Below are the code and all the weights of a small trained network. Each question names an input and a target symbol and asks about switching units off, where a switched-off unit gives its printed mean instead of its output.

import numpy as np


def w(rows, s, z=0):
    codes = np.array(rows[::2]) - 128.0
    scale = np.full(codes.shape[1], s)
    scale[-1] = z or s
    return codes * scale


def f(y):
    return np.maximum(y, 0)


def softmax(a):
    e = np.exp(a - a.max(-1, keepdims=True))
    return e / e.sum(-1, keepdims=True)


def log_softmax(a):
    a = a - a.max(-1, keepdims=True)
    return a - np.log(np.exp(a).sum(-1, keepdims=True))


def net(x, mask):
    ids = ['ΓΘΛβδζημξστφψω'.index(c) for c in x.split()]
    T = len(ids)
    res = E[ids] + P[:T]
    u = 0
    for l in range(2):
        q, k, v = (res @ M[l].T for M in (Q, K, V))
        z = softmax(np.where(np.tri(T) > 0, q @ k.T / 3**0.5, -1e9)) @ v
        res = res + np.where(mask[u], z, O[l][:, -1]) @ O[l][:, :-1]
        u += 1
        y = f(res @ A[l][:, :-1].T + A[l][:, -1])
        res = res + np.where(mask[u : u + 16], y, B[l][:, -1]) @ B[l][:, :-1]
        u += 16
    return log_softmax(res[-1] @ U[:, :-1].T + U[:, -1])


Q, K, V, O, A, B = {}, {}, {}, {}, {}, {}
E = w([
[93,73,155],'Γ',
[103,94,153],'Θ',
[106,103,154],'Λ',
[106,99,156],'β',
[69,160,163],'δ',
[105,97,152],'ζ',
[158,151,138],'η',
[124,86,153],'μ',
[111,107,148],'ξ',
[127,115,141],'σ',
[183,139,115],'τ',
[166,6,150],'φ',
[181,188,72],'ψ',
[233,37,104],'ω',
],0.012)
P = w([
[248,194,216],'0',
[67,108,102],'1',
[197,147,180],'2',
[64,97,89],'3',
[185,146,160],'4',
[67,87,87],'5',
[176,147,145],'6',
[80,81,86],'7',
[171,151,123],'8',
[61,92,97],'9',
[170,150,134],'10',
],0.012)
Q[0] = w([
[178,184,225],'0.h1',
[170,157,226],'0.h1',
[2,88,59],'0.h1',
],0.0081)
K[0] = w([
[84,194,209],'0.h1',
[74,171,207],'0.h1',
[164,109,2],'0.h1',
],0.0093)
V[0] = w([
[7,171,208],'0.h1',
[154,74,175],'0.h1',
[120,216,71],'0.h1',
],0.011)
O[0] = w([
[23,199,223,91],'0.h1',
[175,51,202,250],'0.h1',
[108,253,44,6],'0.h1',
],0.0069,0.0023)
A[0] = w([
[55,159,41,103],'0.n1',
[34,124,107,78],'0.n2',
[67,77,144,85],'0.n3',
[187,151,120,114],'0.n4',
[164,193,109,86],'0.n5',
[211,103,144,123],'0.n6',
[69,104,146,134],'0.n7',
[58,189,126,95],'0.n8',
[62,71,142,70],'0.n9',
[38,107,62,122],'0.n10',
[102,190,151,62],'0.n11',
[192,116,48,2],'0.n12',
[92,97,1,116],'0.n13',
[147,203,138,248],'0.n14',
[187,89,133,150],'0.n15',
[93,176,113,142],'0.n16',
],0.0099,0.0055)
B[0] = w([
[245,102,143,164],'0.n1',
[254,171,84,166],'0.n2',
[115,190,102,182],'0.n3',
[83,194,147,168],'0.n4',
[121,193,169,146],'0.n5',
[74,174,167,248],'0.n6',
[77,163,104,188],'0.n7',
[61,94,73,163],'0.n8',
[83,202,86,183],'0.n9',
[245,158,90,190],'0.n10',
[85,110,106,149],'0.n11',
[81,77,207,170],'0.n12',
[168,72,30,207],'0.n13',
[154,86,187,230],'0.n14',
[58,186,113,253],'0.n15',
[93,110,142,156],'0.n16',
],0.0076,0.0054)
Q[1] = w([
[157,1,231],'1.h1',
[51,80,172],'1.h1',
[130,128,129],'1.h1',
],0.0052)
K[1] = w([
[1,140,213],'1.h1',
[31,194,112],'1.h1',
[130,129,129],'1.h1',
],0.0048)
V[1] = w([
[211,73,132],'1.h1',
[32,90,45],'1.h1',
[58,206,253],'1.h1',
],0.0045)
O[1] = w([
[87,36,186,103],'1.h1',
[42,253,7,62],'1.h1',
[254,30,74,253],'1.h1',
],0.0047,0.0039)
A[1] = w([
[146,145,119,105],'1.n1',
[159,105,100,98],'1.n2',
[6,151,148,148],'1.n3',
[182,142,145,159],'1.n4',
[149,143,141,175],'1.n5',
[106,107,119,163],'1.n6',
[110,134,118,88],'1.n7',
[167,157,142,122],'1.n8',
[170,114,171,30],'1.n9',
[104,148,150,254],'1.n10',
[145,148,135,107],'1.n11',
[169,100,116,133],'1.n12',
[141,144,120,111],'1.n13',
[178,187,151,66],'1.n14',
[126,126,122,93],'1.n15',
[44,169,87,85],'1.n16',
],0.017,0.0087)
B[1] = w([
[159,136,124,139],'1.n1',
[93,168,69,170],'1.n2',
[53,231,121,166],'1.n3',
[185,121,108,225],'1.n4',
[151,91,130,203],'1.n5',
[94,117,160,174],'1.n6',
[154,111,118,130],'1.n7',
[114,105,97,175],'1.n8',
[116,160,6,186],'1.n9',
[124,89,184,254],'1.n10',
[106,113,139,141],'1.n11',
[118,154,93,194],'1.n12',
[151,128,123,139],'1.n13',
[69,98,149,169],'1.n14',
[128,126,134,128],'1.n15',
[224,169,209,173],'1.n16',
],0.011,0.0076)
U = w([
[147,146,143,13],'Γ',
[153,161,136,105],'Θ',
[163,172,32,63],'Λ',
[255,35,187,222],'β',
[37,58,73,119],'δ',
[153,172,141,100],'ζ',
[172,209,141,119],'η',
[149,136,135,17],'μ',
[145,135,139,25],'ξ',
[138,141,90,185],'σ',
[145,96,225,254],'τ',
[147,146,131,105],'φ',
[146,133,140,16],'ψ',
[46,132,188,220],'ω',
],0.0091,0.005)

Each question gives the input, a string of symbols that net reads in full, and the target symbol t.
The units are the heads (3 rows each of Q, K, V and O) and the neurons (one row each of A and B). Each row of codes is followed by its name. A weight is (code - 128) times the scale printed after its matrix; where a second scale follows, it is the last column's (O, A, B and U).
mask holds one flag per unit, layer by layer, with each layer's heads first. A switched-off unit (its flag False) gives its mean, the last column of its rows in O or B, instead of its output. The means were averaged over made-up inputs and are rounded, as every weight is.
A unit's drop is (log p(t) with every unit on - log p(t) with that unit switched off) / (log p(t) with every unit on - log p(t) with every unit switched off).
The circuit of an input: a set's keep is (log p(t) with only the set's units on - log p(t) with every unit switched off) / (log p(t) with every unit on - log p(t) with every unit switched off). Starting from the 12 units with the biggest drops (on a tie, the unit counted first), units are removed one at a time, each time the one whose removal leaves the highest keep (on an exact tie, the one counted first), for as long as the keep stays at least 0.8.
circuit, biggest first: the units of the circuit, biggest drop first
most important unit: the unit with the biggest drop
top k neurons: the k neurons with the biggest drops, biggest first
k most important neurons of layer l: the k neurons of layer l with the biggest drops, biggest first
input Γ Γ δ Θ, target η: most important unit	0.n9
input η Γ Γ δ, target η: circuit, biggest first	[0.n9, 1.n16, 1.n3]
input Θ ω μ σ ω ψ, target δ: top 2 neurons	[0.n12, 0.n13]
input δ ψ ψ τ, target Λ: circuit, biggest first	[0.h1, 0.n13]
input δ η φ ψ, target Λ: circuit, biggest first	[1.n2, 0.n13, 0.h1]
input Γ μ Γ β ψ, target β: circuit, biggest first	[1.n4, 0.h1]
input δ ξ δ μ σ ψ, target Λ: circuit, biggest first	[0.h1, 0.n13, 1.n10]
input Γ δ η ξ Γ Θ Γ ω δ, target τ: circuit, biggest first	[0.h1, 1.n9, 1.n10]
input η δ δ δ δ Λ, target η: circuit, biggest first	[0.h1, 0.n9, 1.n16, 1.n3]
input μ Γ δ φ Λ Λ, target ω: circuit, biggest first	[0.h1, 1.n3, 0.n9]
input ψ Γ ξ ξ ψ τ, target Λ: circuit, biggest first	[0.h1, 0.n13, 1.n10]
input δ β ζ ψ η Γ, target Λ: top 3 neurons	[0.n1, 0.n10, 0.n2]
input Γ σ ψ μ ζ τ δ φ, target ω: top 2 neurons	[0.n15, 0.n9]
input ξ τ δ, target β: most important unit	1.h1
input μ τ δ η δ σ ω φ, target δ: top 3 neurons	[0.n13, 1.n16, 0.n4]
input μ Γ σ μ δ ζ Θ Θ δ, target τ: 2 most important neurons of layer 0	[0.n15, 0.n10]
input ζ σ ξ Γ β δ δ ζ ψ δ, target Λ: 3 most important neurons of layer 0	[0.n1, 0.n10, 0.n2]
input η Θ Γ φ δ ζ, target ω: top 3 neurons	[1.n3, 1.n4, 0.n9]
input Γ ω δ η, target δ: 3 most important neurons of layer 1	[1.n16, 1.n4, 1.n2]
input Γ Γ τ δ μ Γ ω Γ ω τ, target δ: most important unit	0.h1
input Γ δ Θ δ δ Λ δ δ, target η: 3 most important neurons of layer 0	[0.n8, 0.n7, 0.n9]
input Λ σ ψ Γ φ Γ δ, target β: top 2 neurons	[0.n15, 0.n6]
input δ ω τ η δ Θ δ φ, target ω: 3 most important neurons of layer 0	[0.n15, 0.n6, 0.n9]
input δ ζ ω Γ η δ ω μ, target δ: top 2 neurons	[0.n13, 1.n16]
input ψ Γ δ Λ δ δ η δ Λ Λ, target η: 2 most important neurons of layer 0	[0.n9, 0.n7]
input ω φ ψ Θ φ δ ψ, target τ: top 2 neurons	[1.n14, 0.n4]
input ζ Λ τ η Λ ω, target δ: 2 most important neurons of layer 0	[0.n13, 0.n12]
input Γ φ Γ Λ Λ ω Γ, target ω: most important unit	0.n10
input δ δ Γ Θ τ ω ξ τ, target δ: top 2 neurons	[1.n16, 0.n13]
input ζ δ ω σ, target δ: top 2 neurons	[1.n16, 0.n13]
